[[128 141 142 115]
 [125 141 141 117]
 [120  99  98 154]]
|
[[128 141]
 [125 141]
 [120  99]]

[[117 111 141 127 132]
 [111 111 145 128 136]
 [142 148 110 130 121]
 [146 146 113 121 116]
 [110 103 145 126 136]]
|
[[117 111]
 [111 111]
 [142 148]]

[[120 145 124 130]
 [149 131 139 123]
 [137 144 129 123]
 [103 118 120 133]
 [110 132 126 126]]
|
[[120 145]
 [149 131]
 [137 144]]

[[133 149]
 [123 123]
 [106 108]
 [125 127]
 [123 128]]
|
[[133 149]
 [123 123]
 [106 108]]

[[140 147]
 [151 120]
 [128 150]
 [147 150]]
|
[[140 147]
 [151 120]
 [128 150]]

[[114 116 128 137 155]
 [114 120 132 116 131]
 [125 138 131 110 111]
 [124 122 127 119 129]
 [139 135 129 120 104]]
|
[[114 116]
 [114 120]
 [125 138]]

[[134 134]
 [151 150]
 [115 119]
 [137 139]
 [135 140]]
|
[[134 134]
 [151 150]
 [115 119]]
---
[[111 114 133 100]
 [120 136 131 112]]
|
[111 136]

[[149 134]
 [114 129]
 [124 153]
 [113 129]
 [144 112]]
|
[149 129]

[[122 123 103]
 [126 139 157]]
|
[122 139]

[[124 116 134 112]
 [127 145 135 106]]
|
[124 145]

[[153 126 133]
 [127 103 133]
 [130 106 141]]
|
[153 103 141]

[[120 141 133]
 [128 120 100]]
|
[120 120]

[[122 135 127 112]
 [125 130 114 113]
 [120 105 125 123]
 [109 128 138 140]
 [134 116 127 133]]
|
[122 130 125 140]

[[149 129 102 115 135]
 [128 126 153 108 124]]
|
[149 126]

[[115 132]
 [148 113]
 [156 116]]
|
[115 113]
---
[[124 120]
 [124 117]
 [153 146]
 [126 131]
 [147 156]]
|
[[124 120]
 [124 117]
 [153 146]]

[[147 130 113 118]
 [130 135 120 133]
 [113 105 145 124]
 [125 122 144 128]
 [137 130 116 130]]
|
[[147 130]
 [130 135]
 [113 105]]

[[103 118]
 [148 140]
 [150 117]
 [131 115]
 [147 119]]
|
[[103 118]
 [148 140]
 [150 117]]

[[127 132 115 119 134]
 [123 137 140 143 154]
 [127 132 133 146 142]
 [126 132 139 141 149]
 [127 129 117 115 117]]
|
[[127 132]
 [123 137]
 [127 132]]

[[127 129 121]
 [131 137 103]
 [129 134 106]
 [128 133 106]]
|
[[127 129]
 [131 137]
 [129 134]]

[[136 124 121 127]
 [134 123 118 120]
 [151 106  99 119]]
|
[[136 124]
 [134 123]
 [151 106]]

[[124 152 142 132 130]
 [124 118 125 124 133]
 [126 114 124 114 136]]
|
[[124 152]
 [124 118]
 [126 114]]

[[127 134 128 126 128]
 [129 126 116 126 127]
 [151 121 132 129 144]]
|
[[127 134]
 [129 126]
 [151 121]]

[[147 156 135]
 [156 127 116]
 [145 157 139]
 [ 98 114 121]
 [107 129 108]]
|
[[147 156]
 [156 127]
 [145 157]]
